Here is a tiny trained network, its code and every weight. The questions are about switching its units off for an input and a target symbol, where a switched-off unit gives its printed mean instead of its output.

import numpy as np


def w(rows, s, z=0):
    codes = np.array(rows[::2]) - 128.0
    scale = np.full(codes.shape[1], s)
    scale[-1] = z or s
    return codes * scale


def f(y):
    return y / 2 * (1 + np.tanh(0.7978845608 * (y + 0.044715 * y**3)))


def softmax(a):
    e = np.exp(a - a.max(-1, keepdims=True))
    return e / e.sum(-1, keepdims=True)


def log_softmax(a):
    a = a - a.max(-1, keepdims=True)
    return a - np.log(np.exp(a).sum(-1, keepdims=True))


def net(x, mask):
    ids = ['αβδπτω'.index(c) for c in x.split()]
    T = len(ids)
    res = E[ids] + P[:T]
    r = res
    for j in range(2):
        rows = slice(2 * j, 2 * j + 2)
        q, k, v = (r @ M[0][rows].T for M in (Q, K, V))
        z = softmax(np.where(np.tri(T) > 0, q @ k.T / 2**0.5, -1e9)) @ v
        o = O[0][rows]
        res = res + np.where(mask[j], z, o[:, -1]) @ o[:, :-1]
    y = f(res @ A[0][:, :-1].T + A[0][:, -1])
    res = res + np.where(mask[2:18], y, B[0][:, -1]) @ B[0][:, :-1]
    return log_softmax(res[-1] @ U[:, :-1].T + U[:, -1])


Q, K, V, O, A, B = {}, {}, {}, {}, {}, {}
E = w([
[60,124,3],'α',
[200,128,76],'β',
[202,87,149],'δ',
[64,99,222],'π',
[2,145,188],'τ',
[156,99,165],'ω',
],0.0073)
P = w([
[143,92,89],'0',
[26,162,153],'1',
[149,42,169],'2',
[108,251,75],'3',
[195,13,182],'4',
[18,254,75],'5',
[190,17,192],'6',
],0.0067)
Q[0] = w([
[137,59,160],'head 0',
[101,59,119],'head 0',
[226,69,158],'head 1',
[172,254,59],'head 1',
],0.0095)
K[0] = w([
[196,79,164],'head 0',
[200,84,108],'head 0',
[99,1,165],'head 1',
[69,211,157],'head 1',
],0.0094)
V[0] = w([
[33,218,129],'head 0',
[176,31,165],'head 0',
[145,199,52],'head 1',
[1,110,187],'head 1',
],0.0077)
O[0] = w([
[162,2,139,60],'head 0',
[41,239,80,253],'head 0',
[230,141,206,10],'head 1',
[94,7,84,255],'head 1',
],0.0074,0.00068)
A[0] = w([
[117,158,235,222],'neuron 0',
[79,226,129,130],'neuron 1',
[178,165,214,159],'neuron 2',
[71,111,161,204],'neuron 3',
[183,59,162,164],'neuron 4',
[94,138,193,196],'neuron 5',
[72,231,124,125],'neuron 6',
[182,58,175,165],'neuron 7',
[101,194,132,130],'neuron 8',
[102,125,61,248],'neuron 9',
[193,164,241,216],'neuron 10',
[177,153,254,251],'neuron 11',
[161,99,115,157],'neuron 12',
[185,55,181,168],'neuron 13',
[101,123,201,202],'neuron 14',
[86,138,203,207],'neuron 15',
],0.0093,0.003)
B[0] = w([
[194,180,109,202],'neuron 0',
[70,230,188,172],'neuron 1',
[194,124,167,141],'neuron 2',
[160,135,92,240],'neuron 3',
[69,62,223,151],'neuron 4',
[172,168,89,197],'neuron 5',
[57,229,188,175],'neuron 6',
[81,46,246,151],'neuron 7',
[102,202,155,148],'neuron 8',
[96,104,81,251],'neuron 9',
[213,111,177,172],'neuron 10',
[253,117,181,193],'neuron 11',
[88,91,143,143],'neuron 12',
[83,46,254,153],'neuron 13',
[170,136,109,202],'neuron 14',
[164,161,93,215],'neuron 15',
],0.0076,0.0028)
U = w([
[102,103,2,254],'α',
[56,90,219,144],'β',
[52,185,163,44],'δ',
[192,74,209,34],'π',
[97,163,98,80],'τ',
[236,157,131,193],'ω',
],0.0084,0.0018)

Each question gives the input, a string of symbols that net reads in full, and the target symbol t.
The units are the heads (2 rows each of Q, K, V and O) and the neurons (one row each of A and B). Each row of codes is followed by its name. A weight is (code - 128) times the scale printed after its matrix; where a second scale follows, it is the last column's (O, A, B and U).
mask holds one flag per unit, heads first, then neurons. A switched-off unit (its flag False) gives its mean, the last column of its rows in O or B, instead of its output. The means were averaged over made-up inputs and are rounded, as every weight is.
A unit's drop is (log p(t) with every unit on - log p(t) with that unit switched off) / (log p(t) with every unit on - log p(t) with every unit switched off).
The circuit of an input: a set's keep is (log p(t) with only the set's units on - log p(t) with every unit switched off) / (log p(t) with every unit on - log p(t) with every unit switched off). Starting from the 12 units with the biggest drops (on a tie, the unit counted first), units are removed one at a time, each time the one whose removal leaves the highest keep (on an exact tie, the one counted first), for as long as the keep stays at least 0.8.
units of the circuit, in order: the units of the circuit, biggest drop first
k most important neurons: the k neurons with the biggest drops, biggest first
which heads matter: for each layer, one digit per head in row order, 1 if its drop is at least 0.15 and else 0, layers parted by /
drop of u: that unit's drop, to one decimal
input π τ ω, target α: which heads matter	11
input δ α τ τ α τ, target β: units of the circuit, in order	(head 0; head 1; neuron 13)
input β π δ β δ δ δ, target δ: which heads matter	11
input δ ω β β β τ π, target ω: which heads matter	10
input δ δ ω α δ β π, target δ: units of the circuit, in order	(head 0; head 1; neuron 6)
input α π β β δ π π, target δ: units of the circuit, in order	(head 0; head 1)
input δ α α π, target π: which heads matter	11
input β β β β α δ, target ω: most important neuron	(neuron 11)
input π π τ ω, target α: which heads matter	01
input α α β ω, target π: which heads matter	11
input β α π β τ π, target ω: which heads matter	11
input τ α β, target β: which heads matter	00
input π ω β α α τ, target π: drop of head 1	0.7
input α ω ω α δ τ, target π: drop of head 0	1.6
input ω π π π, target α: drop of head 0	0.3
